[[-36.8 -36.8 -34.9  41.8  15.3  41.3  49.7 -32.2   4.9 -31.7  46.8 -36.2
  -36.5]
 [-39.1 -39.2 -37.6  43.1  22.4  42.7  48.7 -35.4  14.1 -35.0  44.9 -38.7
  -38.9]
 [ 48.4  47.7  45.7  44.9  50.9  45.3  40.8  43.4  50.2  42.8 -35.2  46.8
   47.1]
 [ 35.2  36.0  38.3 -39.6 -49.0 -40.0 -33.8  39.5 -50.6  40.4  40.2  37.2
   36.6]
 [-42.2 -42.2 -40.9  43.4  31.7  43.2  46.2 -39.1  27.2 -38.7  41.5 -41.7
  -41.9]] value 35.2

[[  2.7  -8.1 -13.7  -4.3   9.3   6.4  25.4  30.1 -27.3  -2.6  18.8   4.2
  -22.3  -8.2 -43.9  16.9]
 [  8.5   1.8   3.2  -5.1  -1.5   7.7   0.2  21.7   1.9 -14.8  29.4  11.7
  -34.3 -11.7  32.9  -4.3]
 [  3.3   7.0   8.8   3.4   0.1   2.6   3.3  -0.1  -5.2   9.1  -1.3   4.1
    7.5  11.4   9.9 -10.5]
 [ -2.3 -25.2  13.4 -10.3 -11.3   1.5 -37.3   5.5  -7.2  -0.3  21.4   5.6
   -2.0  25.5 -11.3  12.1]
 [  1.4  -4.8 -47.0 -13.9   8.7  -4.8 -11.0 -13.4  15.7  -4.9 -13.0 -15.3
    7.7  11.8 -11.4   7.9]
 [ -2.0  -5.7 -30.4  -3.5   9.2 -10.1  -4.7  -6.7   8.1   3.0   9.2  13.3
   19.4   1.1  14.3   6.5]
 [  6.3   4.2   7.0  -0.7  -2.4   6.8   1.8   8.5 -33.3   4.7  27.0   8.5
  -51.7   3.6  -3.3   8.7]
 [ -3.9  -4.9   1.2  11.3  -5.5 -23.5  -5.4   0.4  13.6  -0.3  15.6 -17.0
   15.4 -32.2   8.8   7.1]
 [ -0.4  11.1  28.7  -7.6   7.5  27.3  -0.1  -7.6  29.0   2.6  12.4  10.4
   -6.5   8.0   5.6   2.6]] value -3.9

[[ 47.9 -18.3  -8.6   4.0  -8.7  -0.3]
 [ 10.2 -11.2  -9.4 -14.9   9.1  10.6]
 [ -5.0 -14.2   3.1  28.4 -11.0 -24.1]
 [ 13.6 -16.6 -16.1   7.1   8.1 -11.3]
 [-44.2  -7.1   1.4  20.0   0.4  20.2]
 [ 25.5 -33.8  -6.8  10.2  -9.2   7.9]
 [-49.4   1.5  -4.3  19.6   9.3  13.6]
 [ -0.7   2.8 -10.2  23.6   3.8 -19.8]
 [ 43.1 -39.9  -9.4 -11.2  -3.3  -2.2]
 [  8.3  -2.6 -17.0  23.5   4.9  -3.7]
 [-10.1  -7.6 -10.6  36.1  -1.7   0.8]] value 8.3

[[  5.2   6.1   9.1  27.1 -33.0   0.3   0.1 -11.1  -2.7  13.3  -3.6   2.1
    4.3]
 [-12.7   6.6   3.7  -1.7  -9.3   2.4   0.3 -11.2   2.1  -0.4 -10.8   1.6
   -1.5]
 [ 17.4   6.0  14.4  44.0  12.9   3.3  -0.3  10.3   0.6  30.4  23.9  -1.7
   11.1]
 [-28.6   3.4   6.0 -23.9 -27.1  18.7 -21.4 -23.5  42.7  24.9 -40.3  -8.5
  -20.9]
 [ -4.4 -11.6 -45.8   5.6 -11.6  35.6  23.4 -51.6  10.7 -58.4 -48.0 -33.9
   25.9]
 [-26.7  11.9  17.4   0.5 -18.2  27.9 -18.0 -27.2  46.8  44.3 -29.3  -8.7
  -13.6]] value -4.4

[[  0.1  48.7 -43.2   9.7  -9.1 -44.9   3.3 -47.9  -8.3  17.4]
 [  0.9  40.5 -40.8  -4.9  -3.7 -25.8   3.2 -39.9   2.3  15.7]
 [  7.4  31.5 -44.2 -34.1  16.9   9.3  -4.8 -16.2  13.9   9.5]
 [  5.9  27.0 -48.6 -42.4  18.6  21.7 -10.5 -10.3  20.6   2.6]
 [  3.5  42.4 -43.9  -3.9  -1.2 -21.9   1.2 -36.6   0.0  14.5]
 [  4.9  33.0 -46.8 -23.3  10.2  -0.9  -4.9 -21.6   8.0   8.4]
 [  7.5  23.3 -44.7 -46.6  25.0  27.0  -8.4  -7.9  26.1  -0.2]
 [ 10.8  23.4 -45.5 -54.1  25.4  30.7 -11.5  -6.7  23.5   3.1]
 [  1.7  34.9 -46.4 -14.6   4.6  -7.5  -1.8 -29.1   9.8  10.8]
 [  8.6  20.1 -45.9 -55.9  27.1  38.9  -9.0   0.4  26.8   1.6]
 [  6.0  29.8 -46.5 -38.3  16.7  20.3  -7.9 -12.8  16.0   7.4]
 [  6.7  30.1 -43.5 -26.3  11.7   2.3  -3.2 -24.1  15.0   7.6]] value 6.0
